Below is a small trained network, with its code and all its weights. Each question gives an input and a class and asks what happens when units are switched off, that is, made to give their printed mean instead of their output.

import numpy as np


def w(rows, s, z=0):
    codes = np.array(rows[::2]) - 128.0
    scale = np.full(codes.shape[1], s)
    scale[-1] = z or s
    return codes * scale


def norm(h):
    return h / np.sqrt((h * h).mean(-1, keepdims=True) + 1e-5)


def f(y):
    return np.maximum(y, 0)


def log_softmax(a):
    a = a - a.max(-1, keepdims=True)
    return a - np.log(np.exp(a).sum(-1, keepdims=True))


def net(x, mask):
    res = np.array(x, float).reshape(1, 5) / 4 @ E
    u = 0
    for l in range(4):
        y = f(norm(res) @ A[l][:, :-1].T + A[l][:, -1])
        res = res + np.where(mask[u : u + 9], y, B[l][:, -1]) @ B[l][:, :-1]
        u += 9
    return log_softmax(norm(res)[-1] @ U[:, :-1].T + U[:, -1])


A, B = {}, {}
E = w([
[128,130,128,131],'x0',
[251,200,125,89],'x1',
[99,211,5,63],'x2',
[81,195,195,86],'x3',
[129,124,128,126],'x4',
],0.0033)
A[0] = w([
[65,155,188,93,34],'L0N1',
[148,164,131,151,59],'L0N2',
[132,67,135,47,31],'L0N3',
[97,79,172,158,50],'L0N4',
[114,44,55,162,79],'L0N5',
[2,106,152,154,8],'L0N6',
[129,136,126,142,83],'L0N7',
[27,172,190,99,38],'L0N8',
[31,142,73,143,204],'L0N9',
],0.0086,0.0018)
B[0] = w([
[103,151,94,215,186],'L0N1',
[151,137,134,105,147],'L0N2',
[144,136,140,117,128],'L0N3',
[75,113,195,98,200],'L0N4',
[130,166,73,241,224],'L0N5',
[208,7,135,94,240],'L0N6',
[134,118,130,123,128],'L0N7',
[90,172,56,232,215],'L0N8',
[107,78,109,30,253],'L0N9',
],0.013,0.0042)
A[1] = w([
[179,254,153,145,155],'L1N1',
[102,96,85,46,82],'L1N2',
[116,83,38,25,98],'L1N3',
[208,171,176,41,9],'L1N4',
[171,239,158,118,109],'L1N5',
[110,51,146,44,2],'L1N6',
[137,125,126,123,48],'L1N7',
[62,155,52,35,65],'L1N8',
[96,104,254,169,35],'L1N9',
],0.0068,0.00091)
B[1] = w([
[48,2,84,128,225],'L1N1',
[170,192,185,89,196],'L1N2',
[183,203,246,89,253],'L1N3',
[210,10,112,80,197],'L1N4',
[116,16,86,113,204],'L1N5',
[220,51,105,87,187],'L1N6',
[116,127,113,126,129],'L1N7',
[46,222,238,172,219],'L1N8',
[61,251,216,97,204],'L1N9',
],0.007,0.0039)
A[2] = w([
[130,169,43,229,142],'L2N1',
[129,135,135,127,2],'L2N2',
[201,177,81,241,78],'L2N3',
[232,114,133,98,106],'L2N4',
[160,119,117,158,48],'L2N5',
[161,38,116,65,10],'L2N6',
[133,83,183,178,131],'L2N7',
[145,175,254,135,90],'L2N8',
[124,202,100,68,27],'L2N9',
],0.0078,0.00077)
B[2] = w([
[99,195,29,187,207],'L2N1',
[120,117,124,122,129],'L2N2',
[25,118,102,173,186],'L2N3',
[47,118,117,153,197],'L2N4',
[90,155,133,119,147],'L2N5',
[186,11,178,97,254],'L2N6',
[145,213,61,9,197],'L2N7',
[169,177,171,134,207],'L2N8',
[201,153,171,178,165],'L2N9',
],0.011,0.005)
A[3] = w([
[171,169,168,138,48],'L3N1',
[137,183,196,109,71],'L3N2',
[199,226,210,100,51],'L3N3',
[148,140,142,146,37],'L3N4',
[164,178,160,112,80],'L3N5',
[181,254,242,79,122],'L3N6',
[142,172,185,143,2],'L3N7',
[133,177,195,106,93],'L3N8',
[168,189,151,100,104],'L3N9',
],0.0085,0.0008)
B[3] = w([
[93,154,147,80,165],'L3N1',
[136,164,133,96,188],'L3N2',
[119,202,215,112,220],'L3N3',
[105,133,130,99,136],'L3N4',
[133,157,143,114,170],'L3N5',
[195,245,209,135,253],'L3N6',
[150,137,105,77,169],'L3N7',
[191,168,132,141,186],'L3N8',
[108,145,191,130,174],'L3N9',
],0.012,0.0062)
U = w([
[164,2,153,87,240],'0',
[169,221,221,109,132],'1',
[68,153,46,210,2],'2',
],0.0091,0.00078)

Each question gives the input, the list of numbers given to net, and the class t.
The units are the neurons (one row each of A and B). Each row of codes is followed by its name. A weight is (code - 128) times the scale printed after its matrix; where a second scale follows, it is the last column's (A, B and U).
mask holds one flag per neuron, layer by layer. A switched-off neuron (its flag False) gives its mean, the last column of its row in B, instead of its output. The means were averaged over made-up inputs and are rounded, as every weight is.
A unit's drop is (log p(t) with every unit on - log p(t) with that unit switched off) / (log p(t) with every unit on - log p(t) with every unit switched off).
The circuit of an input: a set's keep is (log p(t) with only the set's units on - log p(t) with every unit switched off) / (log p(t) with every unit on - log p(t) with every unit switched off). Starting from the 12 units with the biggest drops (on a tie, the unit counted first), units are removed one at a time, each time the one whose removal leaves the highest keep (on an exact tie, the one counted first), for as long as the keep stays at least 0.8.
units of the circuit, in order: the units of the circuit, biggest drop first
unit that matters most: the unit with the biggest drop
top k neurons: the k neurons with the biggest drops, biggest first
k most important neurons of layer l: the k neurons of layer l with the biggest drops, biggest first
drop of u: that unit's drop, to one decimal
input [-7,-8,-2,2,7], class 0: units of the circuit, in order : [L0N6]
input [-3,6,3,-4,6], class 0: top 2 neurons : [L0N9; L0N8]
input [7,6,-4,-7,-3], class 2: top 2 neurons : [L0N9; L0N6]
input [-1,-4,2,6,-1], class 2: top 2 neurons : [L0N8; L0N1]
input [-6,-6,-2,5,-1], class 0: top 2 neurons : [L0N6; L0N5]
input [8,-5,0,5,-5], class 0: 3 most important neurons of layer 0 : [L0N6; L0N9; L0N5]
input [-3,6,3,8,7], class 2: 2 most important neurons of layer 0 : [L0N6; L0N9]
input [-5,-8,7,3,8], class 0: top 2 neurons : [L0N6; L0N9]
input [6,5,5,3,2], class 0: top 2 neurons : [L0N9; L1N4]
input [4,-8,6,4,-6], class 0: top 2 neurons : [L0N6; L0N9]
input [6,-3,-5,-7,4], class 2: drop of L0N5 : 0.9
input [-5,-4,5,-8,-8], class 2: drop of L0N5 : 1.1
input [7,-7,-5,-4,-1], class 0: drop of L0N6 : 1.6
input [-8,-1,2,8,5], class 2: unit that matters most : L0N8
input [-7,6,0,6,2], class 0: drop of L0N5 : 0.8
